Below is a small trained network, with its code and all its weights. Each question gives an input and a class and asks what happens when units are switched off, that is, made to give their printed mean instead of their output.

import numpy as np


def w(rows, s, z=0):
    codes = np.array(rows[::2]) - 128.0
    scale = np.full(codes.shape[1], s)
    scale[-1] = z or s
    return codes * scale


def f(y):
    return y / 2 * (1 + np.tanh(0.7978845608 * (y + 0.044715 * y**3)))


def log_softmax(a):
    a = a - a.max(-1, keepdims=True)
    return a - np.log(np.exp(a).sum(-1, keepdims=True))


def net(x, mask):
    res = np.array(x, float).reshape(1, 7) / 4 @ E
    y = f(res @ A[0][:, :-1].T + A[0][:, -1])
    res = res + np.where(mask, y, B[0][:, -1]) @ B[0][:, :-1]
    return log_softmax(res[-1] @ U[:, :-1].T + U[:, -1])


A, B = {}, {}
E = w([
[132,186,3],'x0',
[189,159,16],'x1',
[234,139,143],'x2',
[152,149,98],'x3',
[44,170,135],'x4',
[151,33,178],'x5',
[75,44,173],'x6',
],0.0062)
A[0] = w([
[150,199,112,157],'n1',
[186,69,193,221],'n2',
[180,96,97,169],'n3',
[180,110,213,224],'n4',
[161,4,180,241],'n5',
[38,31,96,238],'n6',
[157,170,185,10],'n7',
[92,159,91,253],'n8',
[165,124,190,171],'n9',
[85,50,147,249],'n10',
[90,67,151,177],'n11',
],0.015,0.0034)
B[0] = w([
[15,9,100,187],'n1',
[43,233,97,213],'n2',
[79,154,2,175],'n3',
[39,234,57,205],'n4',
[62,252,114,244],'n5',
[100,232,235,210],'n6',
[119,54,38,133],'n7',
[134,60,181,184],'n8',
[78,195,61,172],'n9',
[58,229,177,208],'n10',
[154,178,186,187],'n11',
],0.0066,0.011)
U = w([
[136,50,185,97],'0',
[158,130,96,184],'1',
[209,31,191,2],'2',
[152,103,147,2],'3',
[114,176,108,10],'4',
[153,118,64,140],'5',
[106,103,114,252],'6',
[98,158,250,246],'7',
],0.011,0.0053)

Each question gives the input, the list of numbers given to net, and the class t.
The units are the neurons (one row each of A and B). Each row of codes is followed by its name. A weight is (code - 128) times the scale printed after its matrix; where a second scale follows, it is the last column's (A, B and U).
mask holds one flag per neuron, in row order. A switched-off neuron (its flag False) gives its mean, the last column of its row in B, instead of its output. The means were averaged over made-up inputs and are rounded, as every weight is.
A unit's drop is (log p(t) with every unit on - log p(t) with that unit switched off) / (log p(t) with every unit on - log p(t) with every unit switched off).
The circuit of an input: a set's keep is (log p(t) with only the set's units on - log p(t) with every unit switched off) / (log p(t) with every unit on - log p(t) with every unit switched off). Starting from all 11 units, units are removed one at a time, each time the one whose removal leaves the highest keep (on an exact tie, the one counted first), for as long as the keep stays at least 0.8.
units of the circuit, in order: the units of the circuit, biggest drop first
unit that matters most: the unit with the biggest drop
top k neurons: the k neurons with the biggest drops, biggest first
drop when u is switched off: that unit's drop, to one decimal
input [-1,-6,5,-7,4,-2,-5], class 6: unit that matters most : n6
input [5,6,-5,-4,-8,3,-8], class 5: units of the circuit, in order : (n3, n6, n10)
input [-2,8,-8,3,8,-5,4], class 7: units of the circuit, in order : (n6, n8)
input [-8,-2,8,4,1,6,6], class 4: units of the circuit, in order : (n4, n9)
input [0,5,-6,-3,0,-5,0], class 6: top 3 neurons : (n10, n11, n5)
input [4,-2,1,-4,-8,6,5], class 4: units of the circuit, in order : (n4, n5)
input [4,3,6,-1,4,-7,-8], class 6: top 2 neurons : (n1, n8)
input [-2,8,6,7,3,2,7], class 5: top 3 neurons : (n6, n10, n3)
input [1,6,5,-7,7,-1,-2], class 6: top 3 neurons : (n1, n6, n11)
input [1,8,0,0,-2,-2,-8], class 6: top 2 neurons : (n1, n8)
input [2,7,1,3,-2,1,7], class 5: top 2 neurons : (n3, n10)
input [2,6,-7,4,-1,-5,-5], class 6: top 2 neurons : (n1, n8)
input [4,6,-7,4,-5,-4,-1], class 5: top 2 neurons : (n6, n10)
input [-1,3,-2,4,-7,6,0], class 4: top neuron : (n5)
input [-4,7,8,7,6,5,-7], class 5: drop when n6 is switched off : 0.1
input [2,6,-2,7,-2,7,0], class 5: drop when n3 is switched off : 0.2
input [0,6,3,5,2,-5,-3], class 6: drop when n1 is switched off : 0.4
input [-3,1,5,-6,2,8,2], class 4: drop when n4 is switched off : 0.4
